Here is a tiny trained network, its code and every weight. The questions are about switching its units off for an input and a class, where a switched-off unit gives its printed mean instead of its output.

import numpy as np


def w(rows, s, z=0):
    codes = np.array(rows[::2]) - 128.0
    scale = np.full(codes.shape[1], s)
    scale[-1] = z or s
    return codes * scale


def f(y):
    return np.maximum(y, 0)


def log_softmax(a):
    a = a - a.max(-1, keepdims=True)
    return a - np.log(np.exp(a).sum(-1, keepdims=True))


def net(x, mask):
    res = np.array(x, float).reshape(1, 7) / 4 @ E
    y = f(res @ A[0][:, :-1].T + A[0][:, -1])
    res = res + np.where(mask, y, B[0][:, -1]) @ B[0][:, :-1]
    return log_softmax(res[-1] @ U[:, :-1].T + U[:, -1])


A, B = {}, {}
E = w([
[112,133,122,132,132,132],'x0',
[83,61,155,229,136,35],'x1',
[138,124,131,126,125,125],'x2',
[137,48,76,163,114,211],'x3',
[53,116,254,138,15,177],'x4',
[120,129,124,128,130,128],'x5',
[128,125,132,125,135,129],'x6',
],0.015)
A[0] = w([
[195,195,71,66,137,209,103],'n0',
[127,51,122,250,166,33,98],'n1',
[160,113,22,98,225,71,103],'n2',
[142,214,151,82,184,35,35],'n3',
[154,15,43,161,138,216,2],'n4',
[193,148,62,146,202,99,32],'n5',
],0.011,0.0056)
B[0] = w([
[130,85,80,53,158,110,225],'n0',
[116,151,99,3,162,143,250],'n1',
[106,118,156,141,33,178,234],'n2',
[184,151,161,204,172,52,191],'n3',
[136,235,139,217,142,33,209],'n4',
[63,57,169,150,140,161,202],'n5',
],0.013,0.02)
U = w([
[164,136,70,25,195,130,75],'0',
[110,93,239,181,5,186,52],'1',
[205,204,139,237,178,53,255],'2',
],0.013,0.003)

Each question gives the input, the list of numbers given to net, and the class t.
The units are the neurons (one row each of A and B). Each row of codes is followed by its name. A weight is (code - 128) times the scale printed after its matrix; where a second scale follows, it is the last column's (A, B and U).
mask holds one flag per neuron, in row order. A switched-off neuron (its flag False) gives its mean, the last column of its row in B, instead of its output. The means were averaged over made-up inputs and are rounded, as every weight is.
A unit's drop is (log p(t) with every unit on - log p(t) with that unit switched off) / (log p(t) with every unit on - log p(t) with every unit switched off).
The circuit of an input: a set's keep is (log p(t) with only the set's units on - log p(t) with every unit switched off) / (log p(t) with every unit on - log p(t) with every unit switched off). Starting from all 6 units, units are removed one at a time, each time the one whose removal leaves the highest keep (on an exact tie, the one counted first), for as long as the keep stays at least 0.8.
circuit, biggest first: the units of the circuit, biggest drop first
most important unit: the unit with the biggest drop
k most important neurons: the k neurons with the biggest drops, biggest first
drop when u is switched off: that unit's drop, to one decimal
input [-1,4,1,-7,5,2,3], class 2: most important unit : n2
input [0,-6,0,8,6,-3,-2], class 2: 3 most important neurons : [n4, n1, n2]
input [3,1,0,4,-5,3,0], class 1: 2 most important neurons : [n2, n5]
input [2,-3,-5,7,-7,-6,-6], class 1: 2 most important neurons : [n2, n5]
input [-4,4,4,7,5,-3,-3], class 2: 2 most important neurons : [n4, n2]
input [-6,2,-6,-5,4,6,4], class 2: 2 most important neurons : [n2, n5]
input [4,6,-7,-6,-1,0,-3], class 0: 2 most important neurons : [n1, n4]
input [-3,-6,-2,-5,-8,8,7], class 1: 3 most important neurons : [n2, n5, n1]
input [-3,-1,5,-3,-3,-2,3], class 1: 2 most important neurons : [n4, n2]
input [8,6,7,1,5,8,8], class 0: 2 most important neurons : [n1, n2]
input [5,5,4,-2,4,7,1], class 0: 2 most important neurons : [n2, n1]
input [6,4,6,-6,-7,8,-4], class 1: 3 most important neurons : [n2, n5, n4]
input [2,-1,-6,4,1,-4,-7], class 2: 2 most important neurons : [n1, n2]
input [-6,-1,0,8,4,3,3], class 2: circuit, biggest first : [n4]
input [-7,-3,4,-3,-8,-7,2], class 1: drop when n2 is switched off : 0.6
input [-2,-1,4,4,-6,-6,3], class 1: drop when n0 is switched off : 0.0
input [3,2,2,7,-3,5,5], class 2: drop when n4 is switched off : 2.4
